Below are the code and all the weights of a small trained network. Each question names an input and a class and asks about switching units off, where a switched-off unit gives its printed mean instead of its output.

import numpy as np


def w(rows, s, z=0):
    codes = np.array(rows[::2]) - 128.0
    scale = np.full(codes.shape[1], s)
    scale[-1] = z or s
    return codes * scale


def f(y):
    return y / 2 * (1 + np.tanh(0.7978845608 * (y + 0.044715 * y**3)))


def log_softmax(a):
    a = a - a.max(-1, keepdims=True)
    return a - np.log(np.exp(a).sum(-1, keepdims=True))


def net(x, mask):
    res = np.array(x, float).reshape(1, 4) / 4 @ E
    y = f(res @ A[0][:, :-1].T + A[0][:, -1])
    res = res + np.where(mask, y, B[0][:, -1]) @ B[0][:, :-1]
    return log_softmax(res[-1] @ U[:, :-1].T + U[:, -1])


A, B = {}, {}
E = w([
[178,14,175,162,76,36],'x0',
[86,139,224,46,112,84],'x1',
[145,169,220,206,168,158],'x2',
[32,2,161,134,190,157],'x3',
],0.0095)
A[0] = w([
[104,120,110,129,89,91,98],'n0',
[58,83,148,146,136,153,88],'n1',
[131,153,195,176,138,157,111],'n2',
[91,148,188,76,112,90,80],'n3',
[138,133,131,94,132,193,39],'n4',
[39,89,184,129,186,154,96],'n5',
[119,155,104,138,107,104,27],'n6',
[187,80,173,189,87,75,37],'n7',
[106,177,119,114,153,163,108],'n8',
[115,139,182,70,133,107,62],'n9',
[174,93,170,160,118,105,86],'n10',
[66,59,139,142,167,167,110],'n11',
[77,170,112,130,166,178,143],'n12',
[101,75,142,125,156,161,54],'n13',
[103,192,105,100,141,192,131],'n14',
[135,102,49,36,121,100,80],'n15',
[149,103,43,208,165,128,55],'n16',
[94,147,154,65,135,84,69],'n17',
[94,185,129,114,174,157,85],'n18',
[108,159,112,112,174,153,68],'n19',
[159,108,66,181,153,152,44],'n20',
[154,211,134,164,68,97,55],'n21',
[194,93,170,155,100,107,95],'n22',
[141,126,61,227,98,138,188],'n23',
[92,166,160,30,120,86,108],'n24',
[160,203,169,93,71,103,91],'n25',
[106,142,181,107,102,142,45],'n26',
[83,132,49,63,95,134,77],'n27',
[237,195,139,89,62,92,81],'n28',
[109,154,114,118,163,136,45],'n29',
[132,81,81,97,62,93,59],'n30',
[90,156,201,82,133,98,132],'n31',
[53,84,136,151,142,150,77],'n32',
[114,128,173,60,98,145,92],'n33',
[133,105,26,166,138,170,90],'n34',
[161,77,163,202,113,73,201],'n35',
[109,183,157,141,171,182,96],'n36',
[157,105,67,176,146,158,57],'n37',
[206,181,104,125,74,162,83],'n38',
[135,192,130,93,186,149,70],'n39',
[183,184,243,234,199,135,2],'n40',
],0.011,0.0072)
B[0] = w([
[120,127,135,126,144,123,140],'n0',
[130,120,106,130,110,128,187],'n1',
[94,90,144,138,149,172,178],'n2',
[154,128,132,143,136,128,179],'n3',
[130,84,124,117,158,103,133],'n4',
[124,126,104,138,108,128,225],'n5',
[128,6,102,139,190,108,123],'n6',
[133,141,125,109,158,88,204],'n7',
[130,143,120,110,142,106,185],'n8',
[161,103,137,147,146,126,160],'n9',
[126,134,129,103,147,115,175],'n10',
[139,129,95,130,85,123,224],'n11',
[139,148,128,104,132,114,216],'n12',
[123,98,97,135,111,113,166],'n13',
[133,148,126,107,136,112,229],'n14',
[66,100,162,130,134,182,198],'n15',
[162,117,144,148,146,128,203],'n16',
[151,105,140,145,142,131,162],'n17',
[138,130,133,113,133,105,189],'n18',
[136,112,127,109,143,95,162],'n19',
[149,106,138,147,146,129,176],'n20',
[125,91,93,139,84,103,191],'n21',
[116,135,130,102,144,100,187],'n22',
[139,145,144,133,133,140,243],'n23',
[151,137,143,150,142,136,204],'n24',
[135,114,112,142,108,139,205],'n25',
[136,97,132,137,143,133,138],'n26',
[99,110,135,110,157,132,193],'n27',
[122,109,94,133,109,131,242],'n28',
[127,106,124,128,163,103,136],'n29',
[102,117,134,103,158,123,177],'n30',
[154,139,142,143,123,137,200],'n31',
[134,110,101,127,103,130,187],'n32',
[148,124,139,148,147,134,162],'n33',
[142,125,150,143,136,129,213],'n34',
[128,174,130,101,136,117,254],'n35',
[114,140,134,108,140,112,193],'n36',
[148,109,141,144,137,130,177],'n37',
[121,113,109,146,112,131,206],'n38',
[119,130,122,117,143,108,182],'n39',
[75,70,144,133,150,160,214],'n40',
],0.023,0.0096)
U = w([
[137,91,8,162,85,101,115],'0',
[137,136,130,42,183,40,99],'1',
[26,89,172,130,166,176,132],'2',
[251,109,179,205,163,130,106],'3',
[116,238,153,117,60,170,252],'4',
[120,161,150,142,95,125,63],'5',
],0.016,0.018)

Each question gives the input, the list of numbers given to net, and the class t.
The units are the neurons (one row each of A and B). Each row of codes is followed by its name. A weight is (code - 128) times the scale printed after its matrix; where a second scale follows, it is the last column's (A, B and U).
mask holds one flag per neuron, in row order. A switched-off neuron (its flag False) gives its mean, the last column of its row in B, instead of its output. The means were averaged over made-up inputs and are rounded, as every weight is.
A unit's drop is (log p(t) with every unit on - log p(t) with that unit switched off) / (log p(t) with every unit on - log p(t) with every unit switched off).
The circuit of an input: a set's keep is (log p(t) with only the set's units on - log p(t) with every unit switched off) / (log p(t) with every unit on - log p(t) with every unit switched off). Starting from the 12 units with the biggest drops (on a tie, the unit counted first), units are removed one at a time, each time the one whose removal leaves the highest keep (on an exact tie, the one counted first), for as long as the keep stays at least 0.8.
units of the circuit, in order: the units of the circuit, biggest drop first
k most important neurons: the k neurons with the biggest drops, biggest first
drop when u is switched off: that unit's drop, to one decimal
input [4,3,6,-5], class 2: units of the circuit, in order	n40
input [-3,2,6,6], class 0: 2 most important neurons	n11, n5
input [-1,0,-6,-5], class 2: 3 most important neurons	n15, n27, n11
input [6,-1,3,-5], class 1: 2 most important neurons	n7, n35
input [8,-1,1,6], class 1: 2 most important neurons	n35, n7
input [-3,-8,-8,6], class 2: 2 most important neurons	n15, n27
input [8,-3,7,-2], class 1: 2 most important neurons	n7, n35
input [-6,-7,3,6], class 3: 2 most important neurons	n16, n34
input [2,8,7,7], class 3: 3 most important neurons	n31, n9, n3
input [-7,8,-2,2], class 3: 2 most important neurons	n24, n31
input [0,-3,8,-7], class 2: 2 most important neurons	n40, n2
input [-8,1,0,7], class 1: 2 most important neurons	n12, n36
input [-7,2,7,8], class 0: drop when n11 is switched off	0.2
input [7,4,-8,1], class 2: units of the circuit, in order	n15
input [5,-4,8,8], class 0: drop when n13 is switched off	0.3
input [-8,5,3,-7], class 1: drop when n11 is switched off	0.5
